Below is a small trained network, with its code and all its weights. Each question gives an input and a target symbol and asks what happens when units are switched off, that is, made to give their printed mean instead of their output.

import numpy as np


def w(rows, s, z=0):
    codes = np.array(rows[::2]) - 128.0
    scale = np.full(codes.shape[1], s)
    scale[-1] = z or s
    return codes * scale


def f(y):
    return y / 2 * (1 + np.tanh(0.7978845608 * (y + 0.044715 * y**3)))


def softmax(a):
    e = np.exp(a - a.max(-1, keepdims=True))
    return e / e.sum(-1, keepdims=True)


def log_softmax(a):
    a = a - a.max(-1, keepdims=True)
    return a - np.log(np.exp(a).sum(-1, keepdims=True))


def net(x, mask):
    ids = ['ΓΛΠΦΨδμσ'.index(c) for c in x.split()]
    T = len(ids)
    res = E[ids] + P[:T]
    u = 0
    for l in range(2):
        q, k, v = (res @ M[l].T for M in (Q, K, V))
        z = softmax(np.where(np.tri(T) > 0, q @ k.T / 2**0.5, -1e9)) @ v
        res = res + np.where(mask[u], z, O[l][:, -1]) @ O[l][:, :-1]
        u += 1
        y = f(res @ A[l][:, :-1].T + A[l][:, -1])
        res = res + np.where(mask[u : u + 12], y, B[l][:, -1]) @ B[l][:, :-1]
        u += 12
    return log_softmax(res[-1] @ U[:, :-1].T + U[:, -1])


Q, K, V, O, A, B = {}, {}, {}, {}, {}, {}
E = w([
[160,252,100,158],'Γ',
[123,172,73,51],'Λ',
[141,167,212,27],'Π',
[69,81,76,199],'Φ',
[227,223,94,153],'Ψ',
[146,178,141,115],'δ',
[155,48,253,171],'μ',
[172,216,63,199],'σ',
],0.018)
P = w([
[233,90,152,88],'0',
[110,194,232,167],'1',
[185,61,107,95],'2',
[75,226,232,170],'3',
[171,61,83,102],'4',
[56,233,214,161],'5',
[175,68,62,109],'6',
[45,243,210,156],'7',
[177,67,48,115],'8',
[42,255,198,150],'9',
[171,72,35,114],'10',
[6,253,187,147],'11',
[150,74,35,115],'12',
],0.008)
Q[0] = w([
[174,34,84,47],'L0H1',
[178,29,1,7],'L0H1',
],0.0069)
K[0] = w([
[74,120,79,58],'L0H1',
[145,129,2,55],'L0H1',
],0.01)
V[0] = w([
[135,158,99,132],'L0H1',
[74,253,86,110],'L0H1',
],0.0066)
O[0] = w([
[118,103,233,179,79],'L0H1',
[255,182,141,143,5],'L0H1',
],0.0082,0.0019)
A[0] = w([
[99,118,41,129,68],'L0N1',
[131,203,124,125,204],'L0N2',
[89,129,153,70,91],'L0N3',
[139,179,31,196,177],'L0N4',
[152,50,183,82,2],'L0N5',
[130,154,117,82,56],'L0N6',
[113,203,92,100,35],'L0N7',
[124,109,130,169,69],'L0N8',
[163,48,80,73,214],'L0N9',
[160,168,148,114,84],'L0N10',
[92,252,136,130,183],'L0N11',
[161,76,151,195,82],'L0N12',
],0.011,0.0056)
B[0] = w([
[216,153,85,35,141],'L0N1',
[126,81,87,121,218],'L0N2',
[198,204,105,142,149],'L0N3',
[77,183,171,131,211],'L0N4',
[175,254,78,83,148],'L0N5',
[111,135,112,169,134],'L0N6',
[132,109,135,161,162],'L0N7',
[108,142,101,117,124],'L0N8',
[153,82,135,195,161],'L0N9',
[131,137,60,120,154],'L0N10',
[125,79,105,95,248],'L0N11',
[44,160,153,110,147],'L0N12',
],0.011)
Q[1] = w([
[124,140,4,110],'L1H1',
[101,169,185,153],'L1H1',
],0.011)
K[1] = w([
[208,98,169,148],'L1H1',
[120,211,1,54],'L1H1',
],0.0075)
V[1] = w([
[139,106,205,82],'L1H1',
[89,126,2,104],'L1H1',
],0.0063)
O[1] = w([
[214,30,103,142,96],'L1H1',
[190,49,2,104,249],'L1H1',
],0.0085,0.002)
A[1] = w([
[87,170,25,80,155],'L1N1',
[130,122,76,105,105],'L1N2',
[72,183,141,69,19],'L1N3',
[36,40,97,178,199],'L1N4',
[112,245,143,174,3],'L1N5',
[163,166,125,102,68],'L1N6',
[101,154,200,126,208],'L1N7',
[11,194,96,200,148],'L1N8',
[170,125,53,31,72],'L1N9',
[128,80,207,137,236],'L1N10',
[93,81,50,124,110],'L1N11',
[40,101,184,235,1],'L1N12',
],0.011,0.0059)
B[1] = w([
[134,120,246,123,253],'L1N1',
[118,148,209,163,163],'L1N2',
[139,130,2,123,151],'L1N3',
[131,182,68,84,187],'L1N4',
[166,71,151,135,136],'L1N5',
[141,187,127,122,132],'L1N6',
[96,129,113,67,145],'L1N7',
[179,65,144,118,201],'L1N8',
[110,89,153,232,212],'L1N9',
[169,147,59,51,146],'L1N10',
[118,169,105,173,185],'L1N11',
[98,164,123,237,135],'L1N12',
],0.0084,0.011)
U = w([
[156,234,126,228,68],'Γ',
[52,121,194,244,166],'Λ',
[192,81,199,147,15],'Π',
[113,219,44,251,116],'Φ',
[194,255,130,202,62],'Ψ',
[157,22,96,247,91],'δ',
[100,190,150,71,254],'μ',
[222,63,101,160,146],'σ',
],0.0074,0.0046)

Each question gives the input, a string of symbols that net reads in full, and the target symbol t.
The units are the heads (2 rows each of Q, K, V and O) and the neurons (one row each of A and B). Each row of codes is followed by its name. A weight is (code - 128) times the scale printed after its matrix; where a second scale follows, it is the last column's (O, A, B and U).
mask holds one flag per unit, layer by layer, with each layer's heads first. A switched-off unit (its flag False) gives its mean, the last column of its rows in O or B, instead of its output. The means were averaged over made-up inputs and are rounded, as every weight is.
A unit's drop is (log p(t) with every unit on - log p(t) with that unit switched off) / (log p(t) with every unit on - log p(t) with every unit switched off).
The circuit of an input: a set's keep is (log p(t) with only the set's units on - log p(t) with every unit switched off) / (log p(t) with every unit on - log p(t) with every unit switched off). Starting from the 12 units with the biggest drops (on a tie, the unit counted first), units are removed one at a time, each time the one whose removal leaves the highest keep (on an exact tie, the one counted first), for as long as the keep stays at least 0.8.
units of the circuit, in order: the units of the circuit, biggest drop first
k most important neurons: the k neurons with the biggest drops, biggest first
top k neurons in layer l: the k neurons of layer l with the biggest drops, biggest first
drop of u: that unit's drop, to one decimal
input δ δ δ μ δ σ Λ Λ, target Λ: units of the circuit, in order => [L1N9; L1N1; L0N11]
input μ Φ Ψ Λ δ δ Φ Λ Λ δ Ψ δ, target Λ: top 3 neurons in layer 1 => [L1N1; L1N9; L1N2]
input σ Ψ Φ σ μ, target μ: units of the circuit, in order => [L0N12; L0N5]
input δ μ σ δ σ μ Λ Φ Λ δ Φ Ψ, target Λ: units of the circuit, in order => [L1N1; L0H1]
input μ δ δ Φ Λ Λ μ Φ, target μ: units of the circuit, in order => [L1N4; L0H1]
input Π Γ Π δ, target δ: 2 most important neurons => [L0N11; L0N2]
input μ δ Γ Λ δ Ψ σ Γ Φ, target Φ: top 2 neurons in layer 1 => [L1N4; L1N11]
input δ σ Λ δ Γ, target Λ: most important neuron => [L0N2]
input Γ μ δ Π μ δ Π Λ, target Λ: 3 most important neurons => [L1N9; L1N1; L0N5]
input μ δ Ψ δ δ Φ μ μ δ Ψ, target μ: units of the circuit, in order => [L0N4; L0N11; L0H1]
input δ μ Λ Γ Π Φ Γ Γ Λ σ μ Γ, target μ: 4 most important neurons => [L1N4; L0N4; L1N1; L0N11]
input μ μ Λ μ δ Φ μ σ δ Ψ, target μ: 2 most important neurons => [L0N4; L1N4]
input Ψ Λ δ Λ Λ, target δ: 2 most important neurons => [L0N9; L0N4]
input Λ δ Ψ Φ Γ δ Ψ σ Φ δ, target Λ: 2 most important neurons => [L0N10; L1N9]
input δ Γ δ Λ Φ, target Φ: top 3 neurons in layer 0 => [L0N9; L0N5; L0N3]
input δ Π σ Ψ Λ Π, target Λ: 3 most important neurons => [L1N9; L0N10; L0N11]
input σ Π Φ Γ Ψ δ Γ μ μ μ Ψ Φ, target μ: 2 most important neurons => [L0N1; L0N4]
input Ψ σ Γ μ Π, target Ψ: most important neuron => [L0N5]
input Γ δ Π δ δ Π δ δ μ, target μ: 2 most important neurons => [L0N12; L1N9]
input δ Λ Ψ Π Γ Ψ, target Λ: 3 most important neurons => [L0N11; L0N2; L0N10]
input Φ σ Π Γ μ Γ, target μ: 3 most important neurons => [L1N4; L0N4; L0N11]
input μ μ Φ Γ Λ δ Λ δ Λ Γ μ σ, target μ: top 2 neurons in layer 1 => [L1N1; L1N4]
input Π Λ σ Π, target Λ: top 4 neurons in layer 0 => [L0N10; L0N11; L0N5; L0N2]
input Γ δ σ Γ σ σ σ, target Π: 4 most important neurons => [L0N4; L1N8; L1N5; L1N1]
input Λ Π δ Λ μ δ Φ σ, target μ: top 3 neurons in layer 0 => [L0N4; L0N1; L0N10]
input δ Γ δ δ δ δ δ Φ Λ Ψ σ, target Π: drop of L1H1 => 0.0
input Φ Γ Γ δ, target δ: drop of L0H1 => 0.4
input σ μ Φ δ Π, target Ψ: drop of L0N11 => 0.3
